Here is a tiny trained network, its code and every weight. The questions are about switching its units off for an input and a target symbol, where a switched-off unit gives its printed mean instead of its output.

import numpy as np


def w(rows, s, z=0):
    codes = np.array(rows[::2]) - 128.0
    scale = np.full(codes.shape[1], s)
    scale[-1] = z or s
    return codes * scale


def f(y):
    return np.maximum(y, 0)


def softmax(a):
    e = np.exp(a - a.max(-1, keepdims=True))
    return e / e.sum(-1, keepdims=True)


def log_softmax(a):
    a = a - a.max(-1, keepdims=True)
    return a - np.log(np.exp(a).sum(-1, keepdims=True))


def net(x, mask):
    ids = ['ΔΞΠβζηθλτψω'.index(c) for c in x.split()]
    T = len(ids)
    res = E[ids] + P[:T]
    u = 0
    for l in range(3):
        r = res
        for j in range(2):
            rows = slice(2 * j, 2 * j + 2)
            q, k, v = (r @ M[l][rows].T for M in (Q, K, V))
            z = softmax(np.where(np.tri(T) > 0, q @ k.T / 2**0.5, -1e9)) @ v
            o = O[l][rows]
            res = res + np.where(mask[u + j], z, o[:, -1]) @ o[:, :-1]
        u += 2
        y = f(res @ A[l][:, :-1].T + A[l][:, -1])
        res = res + np.where(mask[u : u + 4], y, B[l][:, -1]) @ B[l][:, :-1]
        u += 4
    return log_softmax(res[-1] @ U[:, :-1].T + U[:, -1])


Q, K, V, O, A, B = {}, {}, {}, {}, {}, {}
E = w([
[4,125,105],'Δ',
[51,95,153],'Ξ',
[111,123,149],'Π',
[136,171,172],'β',
[108,189,199],'ζ',
[178,178,125],'η',
[120,82,104],'θ',
[173,99,72],'λ',
[146,52,64],'τ',
[118,126,156],'ψ',
[90,92,163],'ω',
],0.021)
P = w([
[118,3,15],'0',
[138,37,69],'1',
[146,64,104],'2',
[148,80,124],'3',
[152,89,141],'4',
[154,107,157],'5',
[151,113,170],'6',
[154,120,181],'7',
[153,129,189],'8',
[153,136,198],'9',
[152,138,209],'10',
],0.0051)
Q[0] = w([
[193,114,138],'L0H1',
[142,30,204],'L0H1',
[133,245,222],'L0H2',
[140,98,80],'L0H2',
],0.013)
K[0] = w([
[197,176,76],'L0H1',
[148,58,203],'L0H1',
[3,219,54],'L0H2',
[192,125,109],'L0H2',
],0.013)
V[0] = w([
[81,111,126],'L0H1',
[254,150,128],'L0H1',
[120,123,145],'L0H2',
[157,158,100],'L0H2',
],0.0079)
O[0] = w([
[138,146,162,179],'L0H1',
[71,81,2,1],'L0H1',
[136,145,130,140],'L0H2',
[129,81,105,76],'L0H2',
],0.0062,0.0058)
A[0] = w([
[179,107,91,2],'L0N1',
[250,89,144,93],'L0N2',
[50,151,153,76],'L0N3',
[176,173,162,53],'L0N4',
],0.015,0.0056)
B[0] = w([
[79,194,130,142],'L0N1',
[84,130,67,170],'L0N2',
[253,83,149,254],'L0N3',
[89,121,81,214],'L0N4',
],0.017,0.0064)
Q[1] = w([
[76,214,99],'L1H1',
[144,147,8],'L1H1',
[222,100,59],'L1H2',
[141,227,94],'L1H2',
],0.017)
K[1] = w([
[54,235,176],'L1H1',
[98,251,77],'L1H1',
[220,134,77],'L1H2',
[165,215,79],'L1H2',
],0.019)
V[1] = w([
[134,129,169],'L1H1',
[123,127,108],'L1H1',
[3,234,197],'L1H2',
[135,101,110],'L1H2',
],0.007)
O[1] = w([
[111,116,107,175],'L1H1',
[146,141,146,103],'L1H1',
[162,254,204,3],'L1H2',
[144,93,127,135],'L1H2',
],0.0044,0.0073)
A[1] = w([
[187,248,121,156],'L1N1',
[184,192,209,3],'L1N2',
[156,191,93,73],'L1N3',
[90,102,182,85],'L1N4',
],0.017,0.0037)
B[1] = w([
[177,48,146,209],'L1N1',
[71,251,178,254],'L1N2',
[196,138,112,152],'L1N3',
[188,140,141,195],'L1N4',
],0.023,0.0068)
Q[2] = w([
[143,143,165],'L2H1',
[104,98,3],'L2H1',
[150,82,170],'L2H2',
[86,126,150],'L2H2',
],0.039)
K[2] = w([
[136,119,133],'L2H1',
[149,254,143],'L2H1',
[133,81,187],'L2H2',
[93,119,164],'L2H2',
],0.028)
V[2] = w([
[141,165,145],'L2H1',
[144,99,114],'L2H1',
[94,3,93],'L2H2',
[141,155,249],'L2H2',
],0.0039)
O[2] = w([
[97,148,101,129],'L2H1',
[166,100,154,137],'L2H1',
[151,183,178,49],'L2H2',
[199,4,133,255],'L2H2',
],0.0042,0.0079)
A[2] = w([
[114,254,170,1],'L2N1',
[166,84,71,83],'L2N2',
[28,111,105,37],'L2N3',
[193,146,190,21],'L2N4',
],0.0081,0.0066)
B[2] = w([
[189,125,44,206],'L2N1',
[112,187,115,159],'L2N2',
[98,147,253,138],'L2N3',
[44,152,87,254],'L2N4',
],0.017,0.0095)
U = w([
[121,130,117,78],'Δ',
[124,133,123,80],'Ξ',
[127,130,118,75],'Π',
[194,85,191,254],'β',
[147,232,160,81],'ζ',
[196,119,101,66],'η',
[91,58,63,195],'θ',
[95,130,57,78],'λ',
[46,141,120,118],'τ',
[128,190,247,88],'ψ',
[121,129,116,82],'ω',
],0.014,0.0082)

Each question gives the input, a string of symbols that net reads in full, and the target symbol t.
The units are the heads (2 rows each of Q, K, V and O) and the neurons (one row each of A and B). Each row of codes is followed by its name. A weight is (code - 128) times the scale printed after its matrix; where a second scale follows, it is the last column's (O, A, B and U).
mask holds one flag per unit, layer by layer, with each layer's heads first. A switched-off unit (its flag False) gives its mean, the last column of its rows in O or B, instead of its output. The means were averaged over made-up inputs and are rounded, as every weight is.
A unit's drop is (log p(t) with every unit on - log p(t) with that unit switched off) / (log p(t) with every unit on - log p(t) with every unit switched off).
The circuit of an input: a set's keep is (log p(t) with only the set's units on - log p(t) with every unit switched off) / (log p(t) with every unit on - log p(t) with every unit switched off). Starting from the 12 units with the biggest drops (on a tie, the unit counted first), units are removed one at a time, each time the one whose removal leaves the highest keep (on an exact tie, the one counted first), for as long as the keep stays at least 0.8.
circuit, biggest first: the units of the circuit, biggest drop first
top k neurons: the k neurons with the biggest drops, biggest first
k most important neurons of layer l: the k neurons of layer l with the biggest drops, biggest first
which heads matter: for each layer, one digit per head in row order, 1 if its drop is at least 0.15 and else 0, layers parted by /
input θ ω η ψ Π ω, target ψ: top 2 neurons	(L0N4 L0N3)
input τ θ η, target η: circuit, biggest first	(L1N3 L0N2)
input ω θ Ξ τ, target τ: top neuron	(L0N2)
input ψ θ τ, target τ: 2 most important neurons of layer 0	(L0N3 L0N2)
input ζ ω ω ζ ζ Ξ ω, target ζ: which heads matter	10 / 00 / 00
input Δ τ ζ ζ λ, target λ: top 2 neurons	(L1N3 L0N1)
input ω Δ Π λ λ θ Δ Δ ζ ζ Δ, target ζ: circuit, biggest first	(L0H1 L1N2 L0N4 L2N1)
input θ ζ ω ζ ζ ζ Ξ ω Ξ Ξ ψ, target β: circuit, biggest first	(L1N2 L2N4 L0N4 L1H2)
input Ξ ω Π Π τ Ξ, target ψ: circuit, biggest first	(L0H1 L0N4 L0N3 L1N2)
input ζ θ Π β θ ω Ξ Δ Π, target ψ: top 3 neurons	(L0N3 L1N2 L2N1)
input β Ξ ζ η β Π, target β: top 4 neurons	(L1N2 L2N4 L0N1 L2N1)
input ω τ ζ θ ζ Π ω, target ζ: 2 most important neurons of layer 0	(L0N4 L0N3)
input θ ζ Ξ Ξ, target ψ: 3 most important neurons of layer 0	(L0N3 L0N4 L0N2)
input η ζ ζ θ ω Δ ψ Ξ ζ β, target β: circuit, biggest first	(L1N1)
input ψ λ β Δ Δ, target ψ: circuit, biggest first	(L0N3 L0H1 L1N2)
input λ ψ ψ ω λ τ ψ τ Δ Δ, target ψ: which heads matter	10 / 11 / 00
input λ Π ζ β, target β: circuit, biggest first	(L1H2 L2N4)
input β θ ζ ζ ω τ λ, target λ: 2 most important neurons of layer 0	(L0N2 L0N1)
input β ζ ζ Π, target β: circuit, biggest first	(L2N4 L1N2)
input ζ ω λ ζ Δ Ξ, target β: circuit, biggest first	(L0N3)
